Here is a tiny trained network, its code and every weight. The questions are about switching its units off for an input and a class, where a switched-off unit gives its printed mean instead of its output.

import numpy as np


def w(rows, s, z=0):
    codes = np.array(rows[::2]) - 128.0
    scale = np.full(codes.shape[1], s)
    scale[-1] = z or s
    return codes * scale


def f(y):
    return np.maximum(y, 0)


def log_softmax(a):
    a = a - a.max(-1, keepdims=True)
    return a - np.log(np.exp(a).sum(-1, keepdims=True))


def net(x, mask):
    res = np.array(x, float).reshape(1, 6) / 4 @ E
    y = f(res @ A[0][:, :-1].T + A[0][:, -1])
    res = res + np.where(mask, y, B[0][:, -1]) @ B[0][:, :-1]
    return log_softmax(res[-1] @ U[:, :-1].T + U[:, -1])


A, B = {}, {}
E = w([
[86,135,181,160,64,18,163,105,90,149,77,49],'x0',
[110,212,163,68,63,115,55,85,172,70,69,179],'x1',
[85,81,21,112,176,116,188,51,166,54,41,97],'x2',
[70,147,111,96,224,92,9,174,98,187,80,94],'x3',
[67,104,152,149,126,127,135,108,255,242,118,167],'x4',
[61,194,192,186,212,162,163,115,142,65,148,118],'x5',
],0.008)
A[0] = w([
[56,165,193,154,218,159,121,134,118,105,124,90,127],'n0',
[96,114,59,122,145,140,166,62,142,97,94,99,2],'n1',
[158,59,104,187,143,123,158,127,106,151,168,105,37],'n2',
[66,145,114,116,188,115,50,133,127,181,100,113,94],'n3',
[135,105,128,87,99,101,120,99,115,152,142,92,76],'n4',
[135,81,120,118,178,101,132,82,140,83,96,120,47],'n5',
[89,158,117,84,231,88,45,145,82,174,61,109,28],'n6',
[115,125,165,160,101,42,149,96,96,141,100,91,75],'n7',
[140,110,86,94,139,138,153,115,97,79,70,106,60],'n8',
[100,133,107,97,176,140,65,167,110,137,125,119,47],'n9',
[115,190,144,97,66,118,81,97,148,83,79,180,112],'n10',
[174,140,219,158,96,143,101,153,101,160,171,152,7],'n11',
[75,215,194,232,229,150,159,81,150,69,169,126,126],'n12',
[168,97,82,119,182,163,113,143,153,106,136,198,58],'n13',
[94,72,60,125,160,121,169,61,178,107,69,150,28],'n14',
[179,134,157,166,68,166,205,56,127,87,149,154,45],'n15',
[143,88,95,182,176,122,196,164,94,183,162,113,31],'n16',
[159,159,106,57,122,128,132,164,2,31,153,98,96],'n17',
[116,97,156,134,148,143,130,92,228,203,85,144,47],'n18',
[159,161,116,152,103,131,99,144,82,100,178,104,85],'n19',
[125,145,162,150,99,155,113,164,117,198,168,189,15],'n20',
[129,199,150,67,101,90,110,111,148,104,81,167,81],'n21',
[186,149,115,132,138,109,107,121,76,47,157,84,19],'n22',
[179,66,86,64,94,88,113,137,137,168,148,136,76],'n23',
[121,183,138,81,78,151,83,103,155,92,95,137,30],'n24',
[118,121,140,174,83,58,138,91,74,164,77,114,73],'n25',
[109,88,93,179,151,143,173,153,112,186,160,114,72],'n26',
[98,125,177,174,71,50,138,133,114,129,83,46,68],'n27',
[163,72,56,86,52,97,91,141,115,179,113,128,84],'n28',
[172,114,160,159,47,177,191,80,151,95,157,153,9],'n29',
[125,64,115,174,165,155,127,131,115,132,172,103,68],'n30',
[117,80,103,188,159,152,154,199,95,165,170,79,89],'n31',
[187,161,225,146,131,133,95,181,115,156,170,145,25],'n32',
[170,149,95,132,125,180,150,130,160,119,152,178,47],'n33',
[139,122,108,105,184,181,77,161,147,127,133,172,98],'n34',
[117,105,150,173,88,126,160,125,216,151,147,159,102],'n35',
[191,81,93,63,65,106,126,85,118,177,111,119,83],'n36',
[83,123,128,150,128,106,131,124,233,208,150,162,108],'n37',
[147,100,120,157,54,132,200,73,142,86,154,191,72],'n38',
[140,115,74,99,140,217,97,146,154,97,184,193,77],'n39',
[152,94,144,141,156,128,165,122,113,152,120,66,28],'n40',
[77,165,171,194,146,111,141,129,119,105,114,87,152],'n41',
[142,82,79,119,189,120,170,121,167,93,72,159,61],'n42',
[129,118,85,100,178,173,77,127,130,113,163,195,125],'n43',
[96,173,147,87,91,128,90,114,172,97,102,186,49],'n44',
[136,79,107,143,182,110,144,180,117,160,150,73,33],'n45',
[139,75,104,88,123,93,79,174,118,151,89,121,94],'n46',
[158,156,201,148,106,129,124,224,88,167,187,179,11],'n47',
],0.0083,0.002)
B[0] = w([
[189,118,122,63,72,175,155,157,158,130,205,175,219],'n0',
[91,216,60,75,112,108,107,95,90,170,125,101,199],'n1',
[84,109,143,149,89,70,94,97,125,62,160,173,183],'n2',
[158,126,130,146,176,60,195,220,126,135,162,125,212],'n3',
[145,125,148,128,87,176,107,146,144,142,163,124,153],'n4',
[105,182,92,81,97,115,136,131,106,163,74,102,175],'n5',
[166,135,80,170,188,21,211,253,151,167,204,128,225],'n6',
[170,150,137,197,82,188,118,98,202,164,81,103,195],'n7',
[77,171,124,98,127,127,137,119,65,186,94,99,177],'n8',
[130,129,109,188,145,98,150,208,159,130,143,108,176],'n9',
[94,94,147,159,103,51,83,114,102,85,148,200,200],'n10',
[67,202,35,88,101,95,84,119,92,164,97,89,201],'n11',
[178,110,119,2,26,233,165,132,151,93,214,172,255],'n12',
[154,155,135,186,92,181,136,93,157,149,66,103,190],'n13',
[61,200,55,82,110,115,110,120,67,163,92,64,224],'n14',
[163,108,78,145,196,55,191,209,145,140,176,133,201],'n15',
[57,102,134,166,100,61,56,87,113,69,166,192,198],'n16',
[123,22,245,102,203,166,149,122,69,198,25,117,224],'n17',
[131,56,212,83,199,145,160,96,47,155,69,92,213],'n18',
[101,93,172,90,201,147,129,123,86,168,90,70,175],'n19',
[63,182,105,94,122,132,111,96,87,179,99,81,185],'n20',
[82,78,123,182,84,61,78,89,128,88,137,205,187],'n21',
[110,60,231,87,191,135,173,116,86,180,93,110,184],'n22',
[155,130,127,72,73,194,160,120,136,90,167,157,183],'n23',
[72,80,149,163,97,46,52,68,122,73,146,188,180],'n24',
[182,143,143,213,98,213,136,71,203,171,105,114,190],'n25',
[80,93,163,131,103,87,56,88,112,50,121,186,190],'n26',
[197,157,132,247,107,210,87,91,198,132,72,71,213],'n27',
[179,126,119,29,70,171,169,125,165,87,185,152,196],'n28',
[158,148,79,177,176,19,184,226,127,133,160,102,196],'n29',
[105,103,132,148,81,88,114,64,113,116,130,192,175],'n30',
[99,116,143,167,84,63,95,79,137,74,130,165,201],'n31',
[58,201,50,81,84,122,139,94,107,163,77,91,208],'n32',
[182,110,129,201,149,124,120,117,185,159,101,112,174],'n33',
[190,131,136,212,83,136,142,105,164,143,86,99,188],'n34',
[131,64,193,93,202,111,159,181,86,147,104,87,190],'n35',
[156,117,118,49,86,183,149,151,166,87,189,162,186],'n36',
[126,39,254,79,217,162,149,138,27,167,50,75,220],'n37',
[160,153,103,141,196,47,193,237,146,150,175,118,198],'n38',
[194,145,150,214,86,140,107,83,191,159,55,100,205],'n39',
[121,132,127,150,103,112,82,97,121,131,128,168,165],'n40',
[204,108,125,109,69,186,149,137,164,116,175,145,198],'n41',
[91,211,111,93,75,123,131,82,110,166,102,92,200],'n42',
[186,131,130,192,71,161,122,108,184,143,85,110,195],'n43',
[88,91,147,152,113,79,95,65,94,59,129,188,189],'n44',
[85,112,128,153,107,67,119,109,134,92,142,188,183],'n45',
[188,141,129,100,97,176,195,166,148,84,216,148,175],'n46',
[79,216,55,80,90,112,125,84,105,168,98,83,216],'n47',
],0.0056,0.011)
U = w([
[54,234,70,84,110,105,125,100,89,157,112,80,102],'0',
[77,97,148,183,108,55,93,80,122,65,148,222,121],'1',
[158,140,108,177,163,60,173,245,146,137,171,121,120],'2',
[123,56,215,97,172,152,146,124,70,157,89,97,138],'3',
[183,155,138,243,101,183,128,91,204,142,106,102,120],'4',
[167,129,127,38,83,195,155,141,163,92,202,178,152],'5',
[132,131,127,126,127,136,118,142,134,108,151,111,254],'6',
[110,145,118,132,195,154,105,127,153,98,159,135,89],'7',
],0.011,0.0053)

Each question gives the input, the list of numbers given to net, and the class t.
The units are the neurons (one row each of A and B). Each row of codes is followed by its name. A weight is (code - 128) times the scale printed after its matrix; where a second scale follows, it is the last column's (A, B and U).
mask holds one flag per neuron, in row order. A switched-off neuron (its flag False) gives its mean, the last column of its row in B, instead of its output. The means were averaged over made-up inputs and are rounded, as every weight is.
A unit's drop is (log p(t) with every unit on - log p(t) with that unit switched off) / (log p(t) with every unit on - log p(t) with every unit switched off).
The circuit of an input: a set's keep is (log p(t) with only the set's units on - log p(t) with every unit switched off) / (log p(t) with every unit on - log p(t) with every unit switched off). Starting from the 12 units with the biggest drops (on a tie, the unit counted first), units are removed one at a time, each time the one whose removal leaves the highest keep (on an exact tie, the one counted first), for as long as the keep stays at least 0.8.
units of the circuit, in order: the units of the circuit, biggest drop first
unit that matters most: the unit with the biggest drop
k most important neurons: the k neurons with the biggest drops, biggest first
drop when u is switched off: that unit's drop, to one decimal
input [-8,7,1,1,-5,-4], class 4: unit that matters most	n39
input [3,1,-1,4,1,3], class 2: units of the circuit, in order	[n6, n3]
input [7,-7,-8,1,7,2], class 0: 4 most important neurons	[n47, n11, n32, n20]
input [5,7,3,3,6,-3], class 1: 2 most important neurons	[n21, n10]
input [7,-2,-3,4,4,8], class 5: 2 most important neurons	[n12, n0]
input [-3,2,1,-7,-8,8], class 3: 4 most important neurons	[n17, n22, n6, n19]
input [0,1,-2,7,2,-8], class 5: 2 most important neurons	[n28, n23]
input [6,2,2,-5,6,1], class 3: 3 most important neurons	[n37, n35, n18]
input [-4,1,-4,-6,-4,5], class 2: 3 most important neurons	[n29, n15, n38]
input [3,5,-2,-6,5,4], class 2: units of the circuit, in order	[n29, n38]
input [-8,7,4,7,-7,3], class 4: units of the circuit, in order	[n43, n34]
input [2,-7,4,3,3,8], class 5: 2 most important neurons	[n12, n0]
input [4,-3,3,5,5,2], class 2: 4 most important neurons	[n6, n17, n3, n22]
input [5,3,7,-6,6,6], class 0: unit that matters most	n14
input [-4,-4,4,-2,2,0], class 0: 2 most important neurons	[n14, n42]
input [8,4,1,8,-2,1], class 2: 2 most important neurons	[n6, n3]
input [8,-8,6,1,-8,5], class 1: 2 most important neurons	[n16, n31]
input [-4,0,8,-7,5,-1], class 0: 3 most important neurons	[n14, n42, n1]
input [-8,-8,-8,7,-7,-5], class 0: 4 most important neurons	[n47, n32, n11, n20]
input [1,-6,0,-1,8,3], class 3: units of the circuit, in order	[n37]
input [4,4,-2,-6,-6,4], class 2: drop when n37 is switched off	0.4
input [-1,-3,6,0,2,8], class 5: drop when n12 is switched off	1.3
input [-1,2,2,1,8,3], class 3: drop when n8 is switched off	0.0
input [6,-7,-8,-5,-5,-6], class 0: drop when n39 is switched off	0.0
